
[[ 239  170   -7  131    0    0  145   11  -13   24  138   -8   47  110
    97   11 -240  164   86  -35  136  -15   32  -69   45  152  119]
 [-241    9 -282   32  139  -14 -190   60  -41 -162 -706  144   88   77
  -141  168  322 -199  155    6 -126  -23  133 -124   44   64  216]
 [ 238  284  102   63  -22  -20  -96  -44   27   43  166  -10   94  -16
   143  -70 -276  184  179   42  232  157  -69   70  162  162  -29]
 [ 153  216  -32  195  -21    1   61  -35  -14  -60  177  118  118   35
   115  -63 -271  137  101  -15  263   26   49   47   92   26   75]
 [ 151   77    6  -46   37  -22    2   78   36   74 -106  -98  -29   92
    36   63  -90   86  146  -13  -36   -6   -5 -150   18  292   73]
 [ 193  196  -17   18   94  -28  -24  -18  -38   43 -168  -85   36  105
    41  116  -25  112   90   39   -8   99  -35  -73   98  193  128]
 [-171 -203  206 -197 -145 -141  -37   83   83   67 -210   43   72  -89
  -215  -95  293 -296 -139 -124  -31  -87   41 -147  -93 -193  -75]
 [-256 -239  166 -100 -481 -124  225  342  241  288   66  -28  -16  318
  -112 -257 -140 -243  107 -128  312 -261  217 -170 -173   15  -10]
 [ 247   59    1   18  111    3   91    5    3  -48  132   -9  -35  -54
    90   32 -199  174   25  -60  -48  -53   -7 -132  -23  200   36]
 [ 156    9   71    1   12  -76  207  -10  -13   15  125  -16   -7   49
    12    9  -67   79 -185  -54   18  -48   25  -93  -59  -62   61]
 [-187 -145   65 -113  -72  -34 -233  127   91  -35 -395  141  135 -198
  -209  -67  282 -322  202 -171  -77 -128   54 -208  -23   69  -47]
 [ 231   19   90  -12   63  -68  209  -38  -22   -3  204  -33  -30   -6
    47   18 -114  143 -205  -55  -20  -36   -6  -96  -61  -27   35]
 [ 256  145  138   34  -93  -47  150   33   40  140  233  -93   24  122
    95  -53 -262  152   54  -30  179   13  -17  -57   33  145   36]
 [ 252  -22  218 -118   27  -76   91  -22   45   22  301  -50  -46 -165
    56  -72 -152  128 -156  -82  -33  -25  -72  -94  -62   31 -123]
 [ 239  333   12   71   47  -10 -128  -37   -9   54  -51  -68   81   84
   130   43 -189  188  240   84  151  190  -70   37  196  263   67]
 [-339 -237   47 -219 -198 -140  -31  225  142  128 -406  -18  -26  167
  -196  -56  239 -308    8  -43   -5 -123  143 -166 -123  -30   16]
 [-276 -217   87 -197 -183 -149   12  166  120   96 -266    5  -16  110
  -170  -76  197 -258  -92  -46   20 -104  119 -125 -121 -124  -14]
 [ 119  264 -173  163  111  -15   26  -52  -75  -68 -139   29   61  192
    99  114 -121  164   71   92  123  111   51   38  123   77  205]
 [ 270  178   57  -41  178  -43  -70 -107  -37  -50   41  -49   -4 -108
   103   65  -94  202  -46   45  -51  143 -105   -5   83  111  -16]
 [  66  194 -166  134  219  -23  -65 -157  -89 -280  -12  198   62 -106
   111   45  -98  163 -108   80   70  122   30  129   91 -132   53]
 [ 203   90   78  -59   63  -61   43   -7   -9   67  -42 -103   -7   39
    18   72  -19   94  -31   -9  -51   44  -45 -108   20  130   55]
 [ 103   75  -74   76  111  -10   33  -39  -13 -159   98  128   17  -84
    88   -9 -169  130  -23  -18   44  -20   43  -15    3   18   23]
 [ 238   49  209 -100    8  -73   33  -27   42   48  230  -58  -11 -119
    64  -62 -144  124  -82  -43   18   34  -83  -55   -4   57 -103]
 [   3  127 -136  125  121  -23  -34  -86  -46 -223  -13  202   76  -69
    69   -3  -91   81  -55   31  107   46   68   80   56 -120   51]
 [  44  156 -111   42  166  -28 -138  -84  -29 -187  -79  118   30  -89
    94   31  -84  122    3   77   40  118    5   78   85    5   10]
 [  79  107 -110   32   96   10  -74   52   13  -53 -170   21    7   29
    52   63  -95   78  197    2  -13   -3   32  -97   48  261   88]
 [ 271   81  180    2  -78  -43  142   22   59   89  356  -52    5  -15
   103 -102 -301  164   10  -69  145  -29  -29  -66  -11  119  -47]
 [  68   16   59 -130   64  -74  -78   11   49  -14  -30  -31  -52  -67
    39   -5  -53   69  -25   23  -42   50  -30  -44   -4   94  -63]
 [ 328  212  149   -6   15  -60   75  -50   -3  110  196 -130    9   60
   119    7 -212  217  -16   29  102  121  -86  -11   79  130   17]
 [ 221  240  117  -43    5  -70  -75  -38   26   94   77 -109   12   56
   125  -12 -198  189   71   94  139  190  -85   56  126  150  -25]
 [ 275  145  -42   18  245  -37   66 -118 -108  -82  -77  -46   -4  -13
    51  175   20  179 -145   20 -145   79  -52  -76   37   60  129]
 [-484 -438  -49 -206 -315 -177  274  353  214  127 -176    7 -188  374
  -152 -139   30 -277 -165  -47   84 -309  317 -182 -320 -136   41]
 [ 192  115   79   -6   18  -32   -1   -3   38    5  168   -6    6  -51
   103  -50 -224  150   53  -10   90   36  -33  -27   35  135  -38]
 [-431 -408   53 -270 -184 -172   48  214  168   12 -227   82  -98   39
  -195 -137  211 -323 -215  -75  -38 -212  191 -146 -248 -227  -92]
 [ 210   66  -99   42  211  -17  127  -52  -63 -124   21   13  -49  -13
    79  121  -98  185 -111  -15 -114  -22   15 -104  -29   90  111]
 [ 260  212   50  127    5  -28  127  -58  -29    8  224    9   73   61
   117  -20 -248  190   -4   -7  189   57   -8   15   71   34   71]
 [-377 -192 -155  -25 -134  -14 -129  257  118  -36 -538  172   78   76
  -201  -39  205 -353  300 -125    4 -229  219 -228  -74  131  102]
 [-539 -201 -208  -97   18 -120 -203   71   31 -224 -642  263   56   -6
  -214    9  419 -361 -116   29  -50  -51  205   -8  -71 -320   55]
 [ 191   84  223  -83 -122  -54  -31   65  117  133  251  -73    4  -43
    91 -142 -273  107  133  -34  162   28  -55  -42   34  197 -127]
 [  37  -53  -62  -21  -18  -59  204  110   65   17  113  -30 -129  175
    84  -11 -240  125  -58    2   51 -105  111  -95 -113  105   63]
 [ 143  150  -73   30  279  -54  -59 -201 -101 -257   24  125   17 -189
    98   77  -27  184 -241   73  -53  150  -44  100   59 -161   -3]
 [  59   -3  -17   37  -18  -20   86   63   58  -57  142   83   -9  -16
    64  -74 -214   69   40  -63   95  -96   77  -75  -49   84    4]
 [-280 -288  154 -202 -376 -179  233  288  199  261  -42  -84  -95  322
  -136 -170    3 -229 -105  -60  165 -199  189 -158 -212  -92   -5]
 [ 219  188  -44   66  155  -21   15  -86  -49 -103   83   28   12  -30
   128   53 -178  215  -26   40   36   89  -25   19   68   74   52]
 [ 144  309  -85  135   79  -15  -82  -72  -55  -39 -124   27  108  106
    97   67 -111  142  133   94  158  170   -5   72  176   92  130]
 [ 228  160   21  -35  156  -12 -130  -55    4  -68   35  -16   -6 -137
   119   32 -154  189   88   26  -35  104  -84  -26   80  219  -43]
 [ 162   28  107  -25   50  -76   98  -74   12  -84  308   61  -18 -137
    92  -79 -186  148 -217  -22   66   15  -16   25  -40 -119  -89]
 [ 267  131   95   -4   51  -50   98  -42  -10   30  175  -66   -6    7
    93   12 -177  183  -62   -7   44   51  -49  -43   23   84   17]
 [  62   35  -11   14   42  -44   34   -4   18  -85   77   77    3  -39
    59  -33 -128   81  -47  -16   60  -13   41  -21  -14   -4    0]
 [ 323  143  180  -37   29  -50   51  -42    9   80  198 -100   17  -47
    83  -10 -164  172  -13  -30   38   69  -97  -65   50  138  -27]
 [ 247  150   64  -51   79  -34  -28    4    6   75  -46 -125  -13   35
    69   70 -100  146  101   14  -32   78  -70  -98   66  265   43]
 [  36  -12  -72  -24   36   -5   -8  110   63  -30  -75   13  -47   24
    39    8 -135   51  152  -40  -22  -86   66 -141  -36  250   37]
 [-340 -190 -107  -79 -210 -131  175  239  127   86 -213   10 -100  375
   -71  -59  -17 -153  -60   27  143 -151  248  -84 -158  -75  111]
 [ -60  -41   17  -81 -111  -89   70  132  111   71   27  -32  -79  161
    46  -77 -176   28   14   29  127  -41   93  -41  -65   73   -6]
 [-109  -18  -68   57  -98   -3  -41  137   72  -29 -178  130   90   37
   -55  -66  -29 -127  227  -95  110 -128  130 -124   -9  118   67]
 [-297  -99  -44 -157 -104 -148  -49  132   97   46 -330   -3  -59  210
   -76  -25  113 -147  -66   88   66   13  130   -8  -58  -89   28]
 [-219 -248  149 -164  -73 -114  -84   41   69  -92 -183  184   99 -258
  -222 -118  317 -318 -175 -167  -72 -133   62 -133 -115 -281 -116]
 [ 131  188  -38    5  126  -29 -130  -47  -23  -50 -140   -6   36  -11
    66   71  -50  114   89   61    8  130  -40   -1  108  147   46]
 [ -89 -265  281 -249 -194 -116    1  167  142  153 -112  -29   27 -107
  -208 -126  209 -280  -30 -199  -75 -177   21 -260 -139   -6 -114]
 [ 154  236    3   49   24  -52  -14  -33  -22   49  -57  -52   55  139
    80   46 -112  133   62   80  133  142  -19   28  119   92   96]
 [-484 -359   11 -215 -310 -150   40  303  246   66 -121   86 -117  163
  -110 -227  -22 -273  -27  -31  155 -215  248  -84 -223 -105 -103]
 [ 205  187   12   26  129  -30  -50  -86  -29  -76   65   18   28  -70
   112   24 -147  179   -4   42   44  116  -50   27   84   74    2]
 [ 130  198 -152  136  161   31  -85  -47  -47 -154 -110  104   73  -34
    86   73 -118  132  161   13   31   50   21  -20  106  167  109]
 [  71   13   20  -99   86  -66  -32   -2   43  -58   49    2  -73  -67
    76  -16 -122  113  -67   32  -24   35   -6  -18  -23   62  -61]
 [ 149   34    6   24   70   -3   22    5   23  -93  131   78    7 -126
    68  -33 -170  104   35  -72   11  -57   12  -85  -16  110  -21]
 [ 114  214 -132   74  189   19 -190  -62  -22 -172  -89   97   39 -101
   129   46 -156  167  166   68   31  117  -18   45  124  179   20]
 [-471 -331  -44 -178 -260  -86  -78  332  225   47 -354  108  -44  108
  -173 -159   99 -351  183  -95   55 -253  236 -193 -172   68  -36]
 [  94   94 -112  119   50   -1   95   23  -15  -77    8   74   25   77
    66   26 -165  107   59  -25   80  -48   82  -65    5   99  123]
 [  94  126  -16   20   53  -20  -81   -3   15  -48  -45   43   43  -29
    58   -2 -107   79  110    7   61   47    2  -23   67  128   18]
 [-391 -231  118 -169 -282 -160  -36  179  141   92 -291   90   67   88
  -221 -159  250 -374  -62  -72  130 -113  153  -82 -104 -237  -43]
 [ 120  -17    7   72   14  -32  197   -1   14  -97  263  109   -5  -48
    65  -66 -209  104 -123  -87   82 -113   75  -63  -79  -58   12]
 [ 156  197  -11  -38  173  -38 -187  -90  -18  -91  -75   -1    8 -100
   109   54  -82  165   49   92  -14  178  -80   48  116  129  -26]]

[ -21   35 -206  154 -245 -224  335  -39  -96  196  -70  221  144 -321
  293 -100   61  305   89 -273  162 -153  -78  -34   16  -30] -> 22
[ 160 -110  422  235  219  -80   68   84 -156  -80  202 -352 -207  227
 -261   12 -241   53  -98   88 -257  249  214   38 -156  192] -> 30
[ -84  -80   28   82 -204 -242   20  -51 -302  187  -84  194  203   15
  409 -101 -174  270 -176   72  217 -295  167 -147  -24 -176] -> 65
[ -56  -18 -147   13  -51   24  108  -98   54  -60 -113  139 -119  -13
  160 -119  138   65   77 -193   93   51 -123  175  -65   16] -> 49
[ -26  -77   23   -6   25   33  122  -83   -3  -81  -22   21 -200  132
   50 -111   83   22   14  -97   20   89  -41  211  -90   81] -> 57
[-152  183   -3 -281  234  175 -517 -137  581 -313 -579  458 -442  617
  258 -102  -30 -242   38 -236   54  372 -120  553  -80 -294] -> 54
[ -41  -25  192 -122  327  199 -426 -301 -155 -240 -173  -87 -109  666
   33  -96  -61  -10 -287  166  -76  111  345  253  -38 -174] -> 9
[  47  140  -32  342 -182 -416  150   25 -214  290 -106  165  370 -314
  324   -3 -259  463  -32 -209   97 -181  195 -239   42 -182] -> 56
[ 251 -195   13  343   11  -26   42  236 -285   96  224 -311   13 -176
 -282   -3 -173  192  -27  199 -223  128  -56 -407 -149  147] -> 52
[ 232 -160  101  230  203  115  -47   82 -231  -66  192 -393 -117   95
 -378  -18  -86   86  -69  181 -300  252   38 -161 -127  165] -> 17
[ 138  -73 -113  106  177  210 -157  -20  -57 -139  -14 -166 -126  101
 -210  -57   48   41   -2   40 -177  249  -74  -32  -86   42] -> 44
[  71 -291   46   16 -100    8  105  158 -181   86  143  -61 -192   68
  -48 -116  -51   19  -57  229  -23   -3 -166 -146 -149  128] -> 4
[ -65   61   96   65  -49 -209  157 -121  -51   52 -115  157   10   63
  278  -78  -66  186  -39 -206  113  -57  149  183  -12  -65] -> 33
[ 129 -269  -55  120  -43   80  -19  136 -273   55  145 -164  -60   -6
 -127  -86  -54   91  -82  273  -81   18 -117 -291 -141   91] -> 15
[ -63  211 -186  -32  165  107 -294 -214  249 -172 -408  264  -66  218
  192  -76   56   55   41 -293   26  209    4  295    7 -242] -> 3
[ 157 -147  -54  206   45   57  -14   65 -239   15  112 -205    0  -44
 -169  -47  -51  151  -50  129 -140   93  -17 -222 -102   77] -> 55
[ -53  -25  148   66  -47 -161  275  -39    9   -8    0   72 -166   45
  158  -88  -18   80   39 -200   69   44   23  235  -84  104] -> 62
[-102  204  227 -213  217  -36 -312  -79  494 -167 -470  399 -405  595
  244  -71 -167 -148   -1 -256   10  322   29  546  -43 -236] -> 8
[-206 -107 -171  144  -73  155 -294  -80   62 -339 -184  118 -101   18
  341  -77   10  -66   30  -46  262   49  -91   60 -272  -72] -> 12
[-205  119  129  135  -26 -191  -17 -193   50 -136 -225  213    9  105
  450  -55 -121  123  -27 -291  226  -25  238  291  -93 -126] -> 24
[-235   59 -179  -48 -225 -139  171 -211   62   11 -252  423    8  -55
  545 -157  130  143   56 -329  351 -180  -45  272  -19 -127] -> 60
[-142 -114  144 -120 -151 -152  215  -41    8   48  -63  246 -218  183
  324 -147  -12   11  -33  -65  199  -97  -37  248  -93   27] -> 51
[-149  242  142  -48  167 -106  205 -407  136 -171 -230  164 -114  274
  257  -98  132  118   23 -503   82  103  277  664   58  -38] -> 23
[  41   34 -146   95  110   97 -138 -124  -39  -98 -135    0    5   63
   20  -66   42  129   -8  -97  -42  125   18   45  -38  -77] -> 35
[ 112 -219 -308  177 -132  123  -66  149 -200   52   48  -55   23 -221
  -46  -93   24  130   16  172   -8    2 -267 -381 -143   29] -> 14
[ -22    9  -90  124  -11  -18  126 -104  -24  -69  -60   39  -38  -65
  108  -82   81  131   63 -207   48   61  -16  130  -65   35] -> 6
[ -98  -15    5   10 -126 -149  176  -89  -40   53 -104  211  -39   21
  305 -116    7  137   -7 -158  169  -88   13  158  -38  -34] -> 27
[ -22   86 -245   48   69  137  120 -160  193 -183 -147   85 -174  -59
   23 -101  258   39  196 -373    6  237 -173  316  -54   71] -> 69
[-115   18  -11   16 -173 -227  114 -122 -131  139 -158  285  114   26
  436 -113  -64  234  -83 -121  228 -214  112   70   11 -158] -> 41
[-158  -71 -127  -36 -185  -45  194  -76   72  -27 -119  269 -150  -30
  328 -148  133   34   86 -198  232  -62 -170  210  -99   20] -> 58
[ 276 -193 -327  439 -241  -78  451  314 -237  238  305 -214   79 -701
 -259  -33   63  301  222  -44 -134   60 -384 -503 -125  291] -> 42
[ 145 -138  -71  102   -1   19  108   39 -226  103   94 -111  -26  -30
 -126  -90   13  160  -36   92 -112   35  -68 -151  -41   78] -> 0
